Below are the code and all the weights of a small trained network. Each question names an input and a class and asks about switching units off, where a switched-off unit gives its printed mean instead of its output.

import numpy as np


def w(rows, s, z=0):
    codes = np.array(rows[::2]) - 128.0
    scale = np.full(codes.shape[1], s)
    scale[-1] = z or s
    return codes * scale


def f(y):
    return y / 2 * (1 + np.tanh(0.7978845608 * (y + 0.044715 * y**3)))


def log_softmax(a):
    a = a - a.max(-1, keepdims=True)
    return a - np.log(np.exp(a).sum(-1, keepdims=True))


def net(x, mask):
    res = np.array(x, float).reshape(1, 6) / 4 @ E
    y = f(res @ A[0][:, :-1].T + A[0][:, -1])
    res = res + np.where(mask, y, B[0][:, -1]) @ B[0][:, :-1]
    return log_softmax(res[-1] @ U[:, :-1].T + U[:, -1])


A, B = {}, {}
E = w([
[197,117,145],'x0',
[129,132,52],'x1',
[118,86,211],'x2',
[255,167,155],'x3',
[160,12,33],'x4',
[170,54,216],'x5',
],0.0081)
A[0] = w([
[121,184,25,255],'N1',
[100,153,221,162],'N2',
[181,23,126,212],'N3',
[160,254,172,145],'N4',
[42,112,43,139],'N5',
[57,50,77,182],'N6',
[230,37,127,223],'N7',
],0.009,0.0064)
B[0] = w([
[154,133,2,223],'N1',
[79,190,204,196],'N2',
[133,58,162,239],'N3',
[164,202,130,203],'N4',
[52,122,40,187],'N5',
[29,125,126,208],'N6',
[182,33,147,255],'N7',
],0.0097,0.0095)
U = w([
[116,247,252,123],'0',
[234,63,95,150],'1',
[5,126,15,55],'2',
[164,100,69,234],'3',
[171,255,51,3],'4',
[96,46,217,57],'5',
[54,183,117,204],'6',
[90,217,107,205],'7',
],0.0082,0.0053)

Each question gives the input, the list of numbers given to net, and the class t.
The units are the neurons (one row each of A and B). Each row of codes is followed by its name. A weight is (code - 128) times the scale printed after its matrix; where a second scale follows, it is the last column's (A, B and U).
mask holds one flag per neuron, in row order. A switched-off neuron (its flag False) gives its mean, the last column of its row in B, instead of its output. The means were averaged over made-up inputs and are rounded, as every weight is.
A unit's drop is (log p(t) with every unit on - log p(t) with that unit switched off) / (log p(t) with every unit on - log p(t) with every unit switched off).
The circuit of an input: a set's keep is (log p(t) with only the set's units on - log p(t) with every unit switched off) / (log p(t) with every unit on - log p(t) with every unit switched off). Starting from all 7 units, units are removed one at a time, each time the one whose removal leaves the highest keep (on an exact tie, the one counted first), for as long as the keep stays at least 0.8.
circuit, biggest first: the units of the circuit, biggest drop first
k most important neurons: the k neurons with the biggest drops, biggest first
drop of u: that unit's drop, to one decimal
input [-1,-6,8,-8,-1,0], class 0: circuit, biggest first -> N2, N7
input [1,-2,0,-4,-6,-8], class 4: 4 most important neurons -> N4, N1, N6, N3
input [-2,-7,-7,5,-5,-6], class 4: circuit, biggest first -> N1, N4
input [1,-7,6,1,-1,3], class 0: circuit, biggest first -> N2
input [7,6,0,-5,5,4], class 5: circuit, biggest first -> N6, N3
input [4,1,-4,6,-2,-2], class 4: circuit, biggest first -> N4, N3
input [0,-1,8,-3,-3,-3], class 0: circuit, biggest first -> N1, N2, N7
input [5,2,-7,-2,-5,-8], class 4: circuit, biggest first -> N4, N1
input [2,-1,3,7,-3,-2], class 0: circuit, biggest first -> N1, N4
input [7,-3,-6,5,-6,-2], class 4: circuit, biggest first -> N4, N3
input [1,2,3,7,-3,2], class 0: 3 most important neurons -> N1, N4, N2
input [5,4,8,2,8,5], class 5: 2 most important neurons -> N1, N3
input [5,-2,3,-2,6,2], class 5: 4 most important neurons -> N1, N3, N6, N4
input [3,7,3,-2,-1,5], class 5: circuit, biggest first -> N1
input [-2,8,1,1,3,7], class 5: 2 most important neurons -> N1, N3
input [2,-4,-4,6,-8,-8], class 4: 2 most important neurons -> N1, N4
input [-7,2,3,7,-3,2], class 0: drop of N1 -> 0.2
input [5,-7,-6,-3,-1,-7], class 4: drop of N3 -> 0.3
input [-6,7,-4,7,8,-3], class 2: drop of N5 -> 0.8
input [8,-3,5,-6,-4,-4], class 0: most important neuron -> N1
